Below is a small trained network, with its code and all its weights. Each question gives an input and a class and asks what happens when units are switched off, that is, made to give their printed mean instead of their output.

import numpy as np


def w(rows, s, z=0):
    codes = np.array(rows[::2]) - 128.0
    scale = np.full(codes.shape[1], s)
    scale[-1] = z or s
    return codes * scale


def norm(h):
    return h / np.sqrt((h * h).mean(-1, keepdims=True) + 1e-5)


def f(y):
    return np.maximum(y, 0)


def log_softmax(a):
    a = a - a.max(-1, keepdims=True)
    return a - np.log(np.exp(a).sum(-1, keepdims=True))


def net(x, mask):
    res = np.array(x, float).reshape(1, 7) / 4 @ E
    u = 0
    for l in range(3):
        y = f(norm(res) @ A[l][:, :-1].T + A[l][:, -1])
        res = res + np.where(mask[u : u + 12], y, B[l][:, -1]) @ B[l][:, :-1]
        u += 12
    return log_softmax(norm(res)[-1] @ U[:, :-1].T + U[:, -1])


A, B = {}, {}
E = w([
[44,118,222,112,125],'x0',
[145,157,35,163,177],'x1',
[163,220,197,79,85],'x2',
[77,125,192,253,97],'x3',
[156,33,181,80,137],'x4',
[136,127,97,134,130],'x5',
[111,176,52,102,153],'x6',
],0.0048)
A[0] = w([
[120,118,116,120,88,153],'L0N0',
[145,160,147,105,203,188],'L0N1',
[133,115,93,193,41,97],'L0N2',
[125,141,99,111,167,31],'L0N3',
[168,141,94,88,254,1],'L0N4',
[75,136,148,110,93,28],'L0N5',
[85,144,135,170,83,143],'L0N6',
[52,168,147,111,71,51],'L0N7',
[72,89,118,155,180,26],'L0N8',
[161,133,89,208,49,5],'L0N9',
[119,157,175,136,94,168],'L0N10',
[112,142,133,77,176,73],'L0N11',
],0.0083,0.0015)
B[0] = w([
[139,62,172,125,169,149],'L0N0',
[127,153,38,137,24,203],'L0N1',
[169,140,124,136,167,205],'L0N2',
[180,147,109,71,146,177],'L0N3',
[93,159,63,118,64,254],'L0N4',
[171,185,180,86,147,178],'L0N5',
[111,147,120,118,159,219],'L0N6',
[3,155,200,26,151,222],'L0N7',
[78,57,115,169,117,205],'L0N8',
[195,173,174,180,225,203],'L0N9',
[129,101,142,47,152,231],'L0N10',
[212,182,95,153,127,186],'L0N11',
],0.0058,0.0032)
A[1] = w([
[155,174,123,158,122,112],'L1N0',
[132,107,190,157,156,168],'L1N1',
[180,62,173,105,111,6],'L1N2',
[175,207,150,82,167,222],'L1N3',
[161,183,97,167,124,104],'L1N4',
[102,109,255,152,124,170],'L1N5',
[115,167,88,110,107,37],'L1N6',
[97,56,118,124,165,141],'L1N7',
[103,109,127,128,172,73],'L1N8',
[123,157,104,125,110,74],'L1N9',
[81,165,115,93,110,168],'L1N10',
[178,113,113,160,173,86],'L1N11',
],0.01,0.0021)
B[1] = w([
[207,193,71,167,247,166],'L1N0',
[64,92,55,103,99,195],'L1N1',
[246,133,168,114,27,172],'L1N2',
[41,93,81,217,110,255],'L1N3',
[162,93,115,112,193,190],'L1N4',
[188,164,41,92,126,253],'L1N5',
[130,96,137,4,118,180],'L1N6',
[77,156,160,168,44,186],'L1N7',
[114,115,45,183,28,151],'L1N8',
[130,62,113,108,103,161],'L1N9',
[96,134,248,74,130,203],'L1N10',
[77,190,231,242,230,165],'L1N11',
],0.0041,0.0059)
A[2] = w([
[70,232,236,111,117,62],'L2N0',
[122,85,141,59,79,122],'L2N1',
[107,184,177,130,165,166],'L2N2',
[162,104,5,59,118,13],'L2N3',
[44,166,61,113,173,144],'L2N4',
[215,98,182,93,99,44],'L2N5',
[101,48,76,247,89,93],'L2N6',
[52,2,150,242,127,105],'L2N7',
[190,132,158,152,9,4],'L2N8',
[178,211,98,169,200,87],'L2N9',
[49,81,138,54,128,135],'L2N10',
[189,163,99,132,140,232],'L2N11',
],0.0075,0.0028)
B[2] = w([
[78,166,161,89,218,227],'L2N0',
[175,81,151,221,137,213],'L2N1',
[45,47,141,87,190,192],'L2N2',
[168,217,112,74,106,234],'L2N3',
[199,95,201,59,86,254],'L2N4',
[165,44,183,228,93,172],'L2N5',
[33,190,119,193,72,216],'L2N6',
[121,254,82,90,43,221],'L2N7',
[167,83,186,110,99,167],'L2N8',
[149,36,110,227,181,208],'L2N9',
[129,177,118,183,181,226],'L2N10',
[98,17,133,97,157,218],'L2N11',
],0.0061,0.0049)
U = w([
[182,143,17,26,129,252],'0',
[190,24,211,153,65,125],'1',
[125,80,76,235,248,102],'2',
[18,168,220,46,209,119],'3',
[34,203,81,190,16,37],'4',
],0.014,0.0012)

Each question gives the input, the list of numbers given to net, and the class t.
The units are the neurons (one row each of A and B). Each row of codes is followed by its name. A weight is (code - 128) times the scale printed after its matrix; where a second scale follows, it is the last column's (A, B and U).
mask holds one flag per neuron, layer by layer. A switched-off neuron (its flag False) gives its mean, the last column of its row in B, instead of its output. The means were averaged over made-up inputs and are rounded, as every weight is.
A unit's drop is (log p(t) with every unit on - log p(t) with that unit switched off) / (log p(t) with every unit on - log p(t) with every unit switched off).
The circuit of an input: a set's keep is (log p(t) with only the set's units on - log p(t) with every unit switched off) / (log p(t) with every unit on - log p(t) with every unit switched off). Starting from the 12 units with the biggest drops (on a tie, the unit counted first), units are removed one at a time, each time the one whose removal leaves the highest keep (on an exact tie, the one counted first), for as long as the keep stays at least 0.8.
circuit, biggest first: the units of the circuit, biggest drop first
unit that matters most: the unit with the biggest drop
top k neurons: the k neurons with the biggest drops, biggest first
k most important neurons of layer l: the k neurons of layer l with the biggest drops, biggest first
drop of u: that unit's drop, to one decimal
input [6,1,-1,-6,-1,-6,-6], class 1: circuit, biggest first -> L1N2, L2N1
input [3,-7,-1,6,1,4,-2], class 3: top 2 neurons -> L0N7, L2N0
input [-2,4,7,7,-4,-5,-2], class 2: circuit, biggest first -> L2N9, L1N0
input [6,0,4,-7,6,-5,2], class 1: top 3 neurons -> L0N7, L2N1, L2N5
input [-6,-8,1,3,-7,4,4], class 2: unit that matters most -> L0N9
input [6,-3,-6,0,-3,-5,-3], class 4: top 4 neurons -> L0N8, L1N8, L2N7, L1N1
input [1,1,5,-4,-8,-8,4], class 3: top 3 neurons -> L1N10, L0N7, L1N5
input [-1,0,-5,6,-5,-1,5], class 2: top 4 neurons -> L0N9, L0N2, L2N9, L1N3
input [8,5,4,2,6,8,-4], class 1: 2 most important neurons of layer 1 -> L1N2, L1N5
input [-5,-1,-8,-4,0,-5,-1], class 4: top 3 neurons -> L2N6, L1N5, L1N7
input [7,7,-5,-7,-6,-1,-8], class 0: top 3 neurons -> L0N4, L1N3, L0N3
input [-8,-3,-7,5,5,7,6], class 4: top 2 neurons -> L2N7, L2N6
input [8,6,-3,6,-8,8,2], class 3: 2 most important neurons of layer 2 -> L2N2, L2N4
input [-8,-4,-2,-2,-4,5,1], class 2: top neuron -> L0N9
input [-6,-6,-6,6,1,6,-5], class 4: drop of L2N7 -> 0.2
input [-4,6,-7,-1,6,-5,2], class 4: drop of L2N6 -> 0.2
input [-6,3,-8,7,6,6,-1], class 4: 2 most important neurons of layer 2 -> L2N7, L2N6
input [-3,0,7,8,-8,2,4], class 2: drop of L0N9 -> 0.4
